Below is a small trained network, with its code and all its weights. Each question gives an input and a target symbol and asks what happens when units are switched off, that is, made to give their printed mean instead of their output.

import numpy as np


def w(rows, s, z=0):
    codes = np.array(rows[::2]) - 128.0
    scale = np.full(codes.shape[1], s)
    scale[-1] = z or s
    return codes * scale


def norm(h):
    return h / np.sqrt((h * h).mean(-1, keepdims=True) + 1e-5)


def f(y):
    return y / 2 * (1 + np.tanh(0.7978845608 * (y + 0.044715 * y**3)))


def softmax(a):
    e = np.exp(a - a.max(-1, keepdims=True))
    return e / e.sum(-1, keepdims=True)


def log_softmax(a):
    a = a - a.max(-1, keepdims=True)
    return a - np.log(np.exp(a).sum(-1, keepdims=True))


def net(x, mask):
    ids = ['αγδεζλμπτφψω'.index(c) for c in x.split()]
    T = len(ids)
    res = E[ids] + P[:T]
    u = 0
    for l in range(3):
        r = norm(res)
        for j in range(2):
            rows = slice(2 * j, 2 * j + 2)
            q, k, v = (r @ M[l][rows].T for M in (Q, K, V))
            z = softmax(np.where(np.tri(T) > 0, q @ k.T / 2**0.5, -1e9)) @ v
            o = O[l][rows]
            res = res + np.where(mask[u + j], z, o[:, -1]) @ o[:, :-1]
        u += 2
        y = f(norm(res) @ A[l][:, :-1].T + A[l][:, -1])
        res = res + np.where(mask[u : u + 4], y, B[l][:, -1]) @ B[l][:, :-1]
        u += 4
    return log_softmax(norm(res)[-1] @ U[:, :-1].T + U[:, -1])


Q, K, V, O, A, B = {}, {}, {}, {}, {}, {}
E = w([
[156,53,164],'α',
[114,122,167],'γ',
[52,197,79],'δ',
[143,177,130],'ε',
[129,162,133],'ζ',
[2,150,158],'λ',
[131,160,150],'μ',
[205,113,106],'π',
[125,151,121],'τ',
[98,125,140],'φ',
[83,133,70],'ψ',
[128,131,101],'ω',
],0.025)
P = w([
[172,125,1],'0',
[185,37,206],'1',
[192,208,209],'2',
[139,128,123],'3',
[138,121,155],'4',
[133,145,157],'5',
[126,134,152],'6',
[146,128,159],'7',
[215,190,140],'8',
[161,144,150],'9',
[216,202,143],'10',
],0.0047)
Q[0] = w([
[76,2,131],'0.h1',
[241,161,94],'0.h1',
[87,54,154],'0.h2',
[117,221,171],'0.h2',
],0.0095)
K[0] = w([
[145,199,94],'0.h1',
[204,74,255],'0.h1',
[133,114,200],'0.h2',
[133,105,238],'0.h2',
],0.008)
V[0] = w([
[123,98,142],'0.h1',
[121,135,109],'0.h1',
[179,79,248],'0.h2',
[92,162,79],'0.h2',
],0.013)
O[0] = w([
[9,25,129,100],'0.h1',
[133,162,2,130],'0.h1',
[61,35,122,6],'0.h2',
[187,53,154,213],'0.h2',
],0.0068,0.0017)
A[0] = w([
[10,111,244,188],'0.n1',
[254,85,143,252],'0.n2',
[183,159,171,73],'0.n3',
[199,9,104,102],'0.n4',
],0.0088,0.0024)
B[0] = w([
[194,234,152,255],'0.n1',
[142,254,245,229],'0.n2',
[30,86,171,157],'0.n3',
[178,151,181,159],'0.n4',
],0.0076,0.0059)
Q[1] = w([
[141,2,116],'1.h1',
[83,137,158],'1.h1',
[125,114,200],'1.h2',
[225,186,102],'1.h2',
],0.0086)
K[1] = w([
[241,212,105],'1.h1',
[145,108,165],'1.h1',
[137,125,101],'1.h2',
[168,151,254],'1.h2',
],0.0098)
V[1] = w([
[137,253,143],'1.h1',
[110,111,165],'1.h1',
[88,114,15],'1.h2',
[155,148,119],'1.h2',
],0.012)
O[1] = w([
[36,73,92,248],'1.h1',
[254,138,132,127],'1.h1',
[160,190,113,26],'1.h2',
[162,78,92,154],'1.h2',
],0.0083,0.012)
A[1] = w([
[155,153,254,177],'1.n1',
[53,134,146,250],'1.n2',
[223,36,174,170],'1.n3',
[108,104,204,98],'1.n4',
],0.0087,0.0016)
B[1] = w([
[187,96,86,252],'1.n1',
[73,47,254,254],'1.n2',
[179,33,40,170],'1.n3',
[58,108,89,189],'1.n4',
],0.0053,0.005)
Q[2] = w([
[121,179,118],'2.h1',
[242,139,79],'2.h1',
[9,136,193],'2.h2',
[206,130,145],'2.h2',
],0.015)
K[2] = w([
[131,89,140],'2.h1',
[83,44,224],'2.h1',
[2,223,192],'2.h2',
[212,107,130],'2.h2',
],0.0089)
V[2] = w([
[154,244,88],'2.h1',
[55,92,210],'2.h1',
[98,48,194],'2.h2',
[153,66,165],'2.h2',
],0.011)
O[2] = w([
[202,2,238,138],'2.h1',
[90,21,49,149],'2.h1',
[219,220,97,254],'2.h2',
[138,170,217,154],'2.h2',
],0.0062,0.0047)
A[2] = w([
[252,151,56,181],'2.n1',
[173,129,131,17],'2.n2',
[223,84,70,4],'2.n3',
[83,186,161,246],'2.n4',
],0.011,0.0036)
B[2] = w([
[218,160,137,236],'2.n1',
[7,132,227,113],'2.n2',
[125,254,212,158],'2.n3',
[86,205,26,254],'2.n4',
],0.0094,0.0045)
U = w([
[228,52,194,202],'α',
[217,190,29,130],'γ',
[75,164,50,137],'δ',
[121,57,160,103],'ε',
[91,222,91,101],'ζ',
[43,193,124,137],'λ',
[115,141,241,55],'μ',
[253,216,173,201],'π',
[110,154,218,34],'τ',
[143,96,210,80],'φ',
[135,72,9,253],'ψ',
[79,52,136,73],'ω',
],0.013,0.0056)

Each question gives the input, a string of symbols that net reads in full, and the target symbol t.
The units are the heads (2 rows each of Q, K, V and O) and the neurons (one row each of A and B). Each row of codes is followed by its name. A weight is (code - 128) times the scale printed after its matrix; where a second scale follows, it is the last column's (O, A, B and U).
mask holds one flag per unit, layer by layer, with each layer's heads first. A switched-off unit (its flag False) gives its mean, the last column of its rows in O or B, instead of its output. The means were averaged over made-up inputs and are rounded, as every weight is.
A unit's drop is (log p(t) with every unit on - log p(t) with that unit switched off) / (log p(t) with every unit on - log p(t) with every unit switched off).
most important unit: the unit with the biggest drop
top k neurons in layer l: the k neurons of layer l with the biggest drops, biggest first
heads that matter: for each layer, one digit per head in row order, 1 if its drop is at least 0.15 and else 0, layers parted by /
drop of u: that unit's drop, to one decimal
input τ φ ζ δ μ τ, target α: most important unit	2.h1
input γ ψ ψ ω ζ γ μ π τ, target γ: top 2 neurons in layer 2	[2.n1; 2.n3]
input λ α ψ μ ζ τ ζ α γ, target ψ: heads that matter	01 / 00 / 10
input α ψ ε α δ ω, target π: heads that matter	01 / 10 / 00
input γ ζ ε ζ τ ω δ π ε ε ψ, target ψ: top 2 neurons in layer 0	[0.n1; 0.n2]
input τ ω γ π φ ζ γ, target α: heads that matter	11 / 01 / 10
input γ ω δ ψ α φ λ ε ε, target γ: heads that matter	11 / 11 / 10
input α ψ ε φ μ ψ δ π ω μ φ, target π: heads that matter	11 / 10 / 00
input ω π ε α φ π ω, target α: heads that matter	10 / 00 / 10
input ψ μ ω α τ, target μ: heads that matter	01 / 01 / 10
input ψ π γ δ π φ α φ ζ, target μ: heads that matter	10 / 01 / 10
input τ ω π α ζ γ γ ω, target α: heads that matter	11 / 00 / 10
input φ π γ λ ψ π ζ δ τ ζ ζ, target λ: heads that matter	01 / 00 / 00
input φ ψ ψ δ ψ γ ω φ μ, target λ: heads that matter	01 / 10 / 00
input π π ω ψ γ, target ζ: heads that matter	00 / 00 / 00
input γ ζ π ζ α μ λ ζ, target γ: most important unit	0.h2
input τ γ ε ψ ψ λ φ, target α: heads that matter	11 / 01 / 10
input α φ γ, target π: top 2 neurons in layer 0	[0.n2; 0.n3]
input ψ ζ ε π ψ ω ε ζ ω τ, target μ: heads that matter	00 / 01 / 10
input α ω λ ζ φ α ψ ω, target π: heads that matter	11 / 10 / 00
input ψ γ ε μ, target μ: top neuron in layer 0	[0.n1]
input λ φ φ, target ψ: top 2 neurons in layer 0	[0.n1; 0.n2]
input γ φ ψ μ, target γ: top 2 neurons in layer 0	[0.n2; 0.n1]
input τ ζ τ φ, target α: top 2 neurons in layer 0	[0.n2; 0.n3]
input ψ γ π δ ζ, target μ: top 2 neurons in layer 0	[0.n1; 0.n2]
input π ζ μ λ λ ω ω φ γ, target ζ: top 2 neurons in layer 2	[2.n4; 2.n1]
input τ α π φ α γ, target α: most important unit	0.h1
input γ γ μ ε ε γ μ, target γ: top 2 neurons in layer 0	[0.n1; 0.n2]
input λ α π π π δ δ α τ, target ψ: drop of 1.h2	0.2
